Below is a small trained network, with its code and all its weights. Each question gives an input and a target symbol and asks what happens when units are switched off, that is, made to give their printed mean instead of their output.

import numpy as np


def w(rows, s, z=0):
    codes = np.array(rows[::2]) - 128.0
    scale = np.full(codes.shape[1], s)
    scale[-1] = z or s
    return codes * scale


def f(y):
    return y / 2 * (1 + np.tanh(0.7978845608 * (y + 0.044715 * y**3)))


def softmax(a):
    e = np.exp(a - a.max(-1, keepdims=True))
    return e / e.sum(-1, keepdims=True)


def log_softmax(a):
    a = a - a.max(-1, keepdims=True)
    return a - np.log(np.exp(a).sum(-1, keepdims=True))


def net(x, mask):
    ids = ['βδηλξσ'.index(c) for c in x.split()]
    T = len(ids)
    res = E[ids] + P[:T]
    u = 0
    for l in range(2):
        q, k, v = (res @ M[l].T for M in (Q, K, V))
        z = softmax(np.where(np.tri(T) > 0, q @ k.T / 3**0.5, -1e9)) @ v
        res = res + np.where(mask[u], z, O[l][:, -1]) @ O[l][:, :-1]
        u += 1
        y = f(res @ A[l][:, :-1].T + A[l][:, -1])
        res = res + np.where(mask[u : u + 4], y, B[l][:, -1]) @ B[l][:, :-1]
        u += 4
    return log_softmax(res[-1] @ U[:, :-1].T + U[:, -1])


Q, K, V, O, A, B = {}, {}, {}, {}, {}, {}
E = w([
[188,145,154,176,140,62,150,58,144,207],'β',
[76,127,63,96,217,113,163,169,196,181],'δ',
[134,109,102,181,168,123,126,94,177,65],'η',
[164,51,110,81,131,133,185,124,193,89],'λ',
[65,108,254,144,109,123,147,110,106,104],'ξ',
[186,156,79,110,118,127,145,133,16,97],'σ',
],0.022)
P = w([
[143,119,117,247,139,195,227,151,103,166],'0',
[155,202,122,183,131,176,216,122,131,122],'1',
[149,220,134,113,145,164,180,82,141,107],'2',
[127,181,134,80,167,124,146,58,134,105],'3',
[128,113,139,86,161,82,115,76,134,106],'4',
[151,77,141,111,149,59,91,113,151,117],'5',
[199,61,157,119,96,66,82,146,189,112],'6',
],0.016)
Q[0] = w([
[131,48,155,102,178,7,155,97,169,68],'L0H0',
[46,129,145,89,183,106,71,65,76,155],'L0H0',
[152,204,77,92,180,132,241,67,59,84],'L0H0',
],0.011)
K[0] = w([
[122,160,141,37,109,98,79,109,113,63],'L0H0',
[138,187,129,118,151,107,138,110,171,131],'L0H0',
[131,178,135,163,109,208,250,138,110,94],'L0H0',
],0.017)
V[0] = w([
[249,122,43,124,208,126,100,34,127,110],'L0H0',
[181,68,143,30,89,88,237,101,192,231],'L0H0',
[161,191,146,133,127,2,184,152,7,230],'L0H0',
],0.0065)
O[0] = w([
[189,133,132,149,90,212,133,222,173,115,1],'L0H0',
[210,200,171,138,248,116,172,123,78,110,175],'L0H0',
[130,80,207,124,191,146,86,107,105,168,99],'L0H0',
],0.011,0.0052)
A[0] = w([
[200,187,117,151,173,147,116,121,184,241,128],'L0N0',
[95,101,48,124,110,89,150,84,55,173,63],'L0N1',
[98,95,3,165,127,24,148,71,250,145,98],'L0N2',
[93,108,210,205,182,226,124,194,62,72,2],'L0N3',
],0.006,0.0038)
B[0] = w([
[118,65,99,165,52,216,22,176,68,137,183],'L0N0',
[233,180,83,93,133,254,141,171,161,88,193],'L0N1',
[199,227,198,189,141,129,151,224,161,167,253],'L0N2',
[212,120,162,47,80,126,235,170,153,41,181],'L0N3',
],0.0076)
Q[1] = w([
[188,105,254,147,101,156,181,92,202,116],'L1H0',
[154,106,87,127,100,201,149,145,66,140],'L1H0',
[47,175,84,142,163,73,3,164,194,237],'L1H0',
],0.0072)
K[1] = w([
[195,98,119,89,138,7,3,167,209,150],'L1H0',
[159,109,93,135,137,226,227,86,154,149],'L1H0',
[52,136,223,183,101,173,254,98,144,206],'L1H0',
],0.0071)
V[1] = w([
[180,76,119,234,147,124,141,64,183,137],'L1H0',
[163,121,102,180,104,104,145,145,82,254],'L1H0',
[169,124,142,125,49,60,95,89,88,84],'L1H0',
],0.0082)
O[1] = w([
[155,124,117,1,101,171,111,119,130,206,254],'L1H0',
[105,112,140,136,113,62,153,132,126,25,106],'L1H0',
[200,88,122,83,107,186,200,40,156,97,124],'L1H0',
],0.0093)
A[1] = w([
[80,65,183,133,162,130,186,162,175,2,2],'L1N0',
[200,177,96,136,90,167,114,216,107,133,46],'L1N1',
[118,80,224,240,81,105,126,74,98,171,132],'L1N2',
[175,120,50,142,163,206,166,133,138,87,74],'L1N3',
],0.0078,0.0075)
B[1] = w([
[105,159,2,75,72,53,114,164,120,123,178],'L1N0',
[46,142,72,103,166,103,159,30,107,62,254],'L1N1',
[136,94,105,147,178,185,99,154,169,87,240],'L1N2',
[80,91,94,99,112,70,91,180,89,243,205],'L1N3',
],0.0086,0.0084)
U = w([
[139,101,59,72,151,87,140,61,73,169,4],'β',
[121,98,149,163,185,93,87,147,132,150,156],'δ',
[94,90,157,101,66,180,71,140,159,229,205],'η',
[220,183,192,153,186,104,202,136,187,190,170],'λ',
[120,49,143,153,209,163,178,42,150,101,144],'ξ',
[145,134,69,169,125,174,159,120,254,79,109],'σ',
],0.006,0.0034)

Each question gives the input, a string of symbols that net reads in full, and the target symbol t.
The units are the heads (3 rows each of Q, K, V and O) and the neurons (one row each of A and B). Each row of codes is followed by its name. A weight is (code - 128) times the scale printed after its matrix; where a second scale follows, it is the last column's (O, A, B and U).
mask holds one flag per unit, layer by layer, with each layer's heads first. A switched-off unit (its flag False) gives its mean, the last column of its rows in O or B, instead of its output. The means were averaged over made-up inputs and are rounded, as every weight is.
A unit's drop is (log p(t) with every unit on - log p(t) with that unit switched off) / (log p(t) with every unit on - log p(t) with every unit switched off).
The circuit of an input: a set's keep is (log p(t) with only the set's units on - log p(t) with every unit switched off) / (log p(t) with every unit on - log p(t) with every unit switched off). Starting from all 10 units, units are removed one at a time, each time the one whose removal leaves the highest keep (on an exact tie, the one counted first), for as long as the keep stays at least 0.8.
circuit, biggest first: the units of the circuit, biggest drop first
top k neurons: the k neurons with the biggest drops, biggest first
top k neurons in layer l: the k neurons of layer l with the biggest drops, biggest first
drop of u: that unit's drop, to one decimal
input λ λ δ, target β: circuit, biggest first => (L0H0, L1N1, L1N3)
input λ ξ σ ξ, target σ: circuit, biggest first => (L1H0, L0H0, L1N0, L0N3)
input δ ξ ξ ξ ξ ξ δ, target λ: top neuron => (L0N2)
input ξ ξ ξ ξ η λ β, target β: circuit, biggest first => (L0H0, L0N0, L1N1, L1N3)
input ξ η ξ, target η: circuit, biggest first => (L0H0, L1H0)
input ξ η η λ, target β: circuit, biggest first => (L0H0, L1N3, L1N1)
input δ ξ η, target λ: circuit, biggest first => (L0N2, L0H0, L1N1)
input λ η δ, target β: top 4 neurons => (L1N1, L0N0, L1N3, L1N2)
input β ξ β η η, target σ: top 2 neurons => (L0N2, L1N1)
input ξ η η β ξ, target β: top 4 neurons => (L1N0, L0N3, L0N0, L0N2)
input η η η δ η, target σ: top 2 neurons => (L1N1, L0N2)
input λ λ η, target β: circuit, biggest first => (L0H0, L1N3, L1N1)
input β ξ δ η β ξ, target β: top 2 neurons in layer 0 => (L0N3, L0N2)
input σ ξ δ, target η: top neuron in layer 0 => (L0N0)
input ξ β δ ξ, target δ: top 2 neurons => (L0N2, L0N1)
input λ λ β, target β: top 2 neurons in layer 0 => (L0N0, L0N2)
input η η ξ ξ δ ξ, target δ: top 2 neurons in layer 0 => (L0N2, L0N1)
input δ σ ξ ξ δ, target λ: drop of L0N2 => 0.4
input λ ξ η η σ λ, target η: drop of L0H0 => 1.3
input λ η ξ, target η: drop of L1N3 => 0.0
input β β ξ ξ λ σ ξ, target σ: drop of L1N0 => 0.4
input δ η σ ξ λ, target η: top neuron in layer 1 => (L1N1)
